Below is a small trained network, with its code and all its weights. Each question gives an input and a class and asks what happens when units are switched off, that is, made to give their printed mean instead of their output.

import numpy as np


def w(rows, s, z=0):
    codes = np.array(rows[::2]) - 128.0
    scale = np.full(codes.shape[1], s)
    scale[-1] = z or s
    return codes * scale


def norm(h):
    return h / np.sqrt((h * h).mean(-1, keepdims=True) + 1e-5)


def f(y):
    return np.maximum(y, 0)


def log_softmax(a):
    a = a - a.max(-1, keepdims=True)
    return a - np.log(np.exp(a).sum(-1, keepdims=True))


def net(x, mask):
    res = np.array(x, float).reshape(1, 7) / 4 @ E
    u = 0
    for l in range(2):
        y = f(norm(res) @ A[l][:, :-1].T + A[l][:, -1])
        res = res + np.where(mask[u : u + 15], y, B[l][:, -1]) @ B[l][:, :-1]
        u += 15
    return log_softmax(norm(res)[-1] @ U[:, :-1].T + U[:, -1])


A, B = {}, {}
E = w([
[230,99,115],'x0',
[232,102,112],'x1',
[137,254,212],'x2',
[132,78,201],'x3',
[126,112,142],'x4',
[131,128,138],'x5',
[124,132,120],'x6',
],0.0053)
A[0] = w([
[56,70,211,67],'L0N0',
[144,86,142,139],'L0N1',
[92,136,114,39],'L0N2',
[157,202,173,251],'L0N3',
[156,42,161,167],'L0N4',
[165,63,69,50],'L0N5',
[244,2,68,176],'L0N6',
[148,36,152,76],'L0N7',
[136,100,175,100],'L0N8',
[181,207,211,254],'L0N9',
[219,47,108,182],'L0N10',
[57,223,99,131],'L0N11',
[158,118,170,117],'L0N12',
[184,91,186,46],'L0N13',
[134,31,197,245],'L0N14',
],0.0079,0.0014)
B[0] = w([
[98,89,139,183],'L0N0',
[129,186,224,157],'L0N1',
[70,112,106,142],'L0N2',
[106,186,176,212],'L0N3',
[121,187,182,188],'L0N4',
[190,159,167,180],'L0N5',
[138,213,143,255],'L0N6',
[106,179,195,179],'L0N7',
[71,133,84,151],'L0N8',
[2,121,42,235],'L0N9',
[148,200,153,218],'L0N10',
[95,176,204,208],'L0N11',
[110,189,78,156],'L0N12',
[125,104,69,167],'L0N13',
[170,191,129,202],'L0N14',
],0.0047,0.0058)
A[1] = w([
[101,160,157,48],'L1N0',
[102,136,30,163],'L1N1',
[102,125,210,158],'L1N2',
[159,150,148,71],'L1N3',
[108,156,132,212],'L1N4',
[247,92,107,254],'L1N5',
[108,125,39,85],'L1N6',
[88,245,147,168],'L1N7',
[100,136,181,157],'L1N8',
[203,54,224,164],'L1N9',
[131,245,72,107],'L1N10',
[177,176,224,41],'L1N11',
[104,156,70,162],'L1N12',
[145,156,143,127],'L1N13',
[179,199,206,28],'L1N14',
],0.011,0.0031)
B[1] = w([
[75,224,150,157],'L1N0',
[143,116,180,146],'L1N1',
[187,94,63,173],'L1N2',
[184,167,64,143],'L1N3',
[147,71,87,179],'L1N4',
[148,243,249,158],'L1N5',
[161,129,42,135],'L1N6',
[149,112,139,253],'L1N7',
[191,142,75,170],'L1N8',
[76,161,139,143],'L1N9',
[101,2,137,212],'L1N10',
[144,65,80,174],'L1N11',
[179,87,113,156],'L1N12',
[41,105,114,154],'L1N13',
[114,62,75,185],'L1N14',
],0.0055,0.013)
U = w([
[27,100,125,64],'0',
[165,91,132,67],'1',
[100,247,229,251],'2',
],0.012,0.0026)

Each question gives the input, the list of numbers given to net, and the class t.
The units are the neurons (one row each of A and B). Each row of codes is followed by its name. A weight is (code - 128) times the scale printed after its matrix; where a second scale follows, it is the last column's (A, B and U).
mask holds one flag per neuron, layer by layer. A switched-off neuron (its flag False) gives its mean, the last column of its row in B, instead of its output. The means were averaged over made-up inputs and are rounded, as every weight is.
A unit's drop is (log p(t) with every unit on - log p(t) with that unit switched off) / (log p(t) with every unit on - log p(t) with every unit switched off).
The circuit of an input: a set's keep is (log p(t) with only the set's units on - log p(t) with every unit switched off) / (log p(t) with every unit on - log p(t) with every unit switched off). Starting from the 12 units with the biggest drops (on a tie, the unit counted first), units are removed one at a time, each time the one whose removal leaves the highest keep (on an exact tie, the one counted first), for as long as the keep stays at least 0.8.
circuit, biggest first: the units of the circuit, biggest drop first
k most important neurons: the k neurons with the biggest drops, biggest first
k most important neurons of layer l: the k neurons of layer l with the biggest drops, biggest first
drop of u: that unit's drop, to one decimal
input [3,5,-2,5,8,2,5], class 2: circuit, biggest first => L1N5
input [2,3,-4,7,3,5,-7], class 2: 3 most important neurons of layer 1 => L1N5, L1N10, L1N9
input [2,-6,8,7,6,-2,1], class 0: circuit, biggest first => L1N5, L0N9, L0N6
input [4,1,-6,7,0,3,-2], class 2: 3 most important neurons of layer 1 => L1N5, L1N10, L1N9
input [3,2,-8,-4,-4,-4,7], class 2: 2 most important neurons => L1N5, L0N9
input [-5,7,2,-8,-7,1,-5], class 0: circuit, biggest first => L1N10, L1N2
input [1,4,-2,6,-6,5,7], class 2: circuit, biggest first => L0N10, L0N6
input [4,-4,6,7,5,8,-7], class 0: 2 most important neurons => L0N9, L1N5
input [-4,4,8,-4,-3,6,-8], class 0: 2 most important neurons => L1N5, L1N10
input [-8,8,5,6,-3,8,-2], class 0: 2 most important neurons => L0N9, L1N5
input [3,2,-6,1,-4,0,-6], class 2: 2 most important neurons of layer 0 => L0N9, L0N5
input [6,-1,5,0,-3,-3,5], class 0: 2 most important neurons of layer 0 => L0N9, L0N3
input [2,1,8,3,8,2,-1], class 1: 4 most important neurons of layer 0 => L0N11, L0N6, L0N7, L0N4
input [7,6,-3,3,0,-8,-1], class 2: most important neuron of layer 1 => L1N5
input [1,-6,-8,1,5,6,1], class 1: drop of L1N2 => 0.3
input [4,4,-8,-3,-3,-2,-7], class 2: drop of L1N5 => 0.6
input [-7,6,3,-5,1,-2,-5], class 0: drop of L1N5 => 0.1
input [0,3,6,0,-2,-7,-1], class 0: drop of L0N9 => 0.2
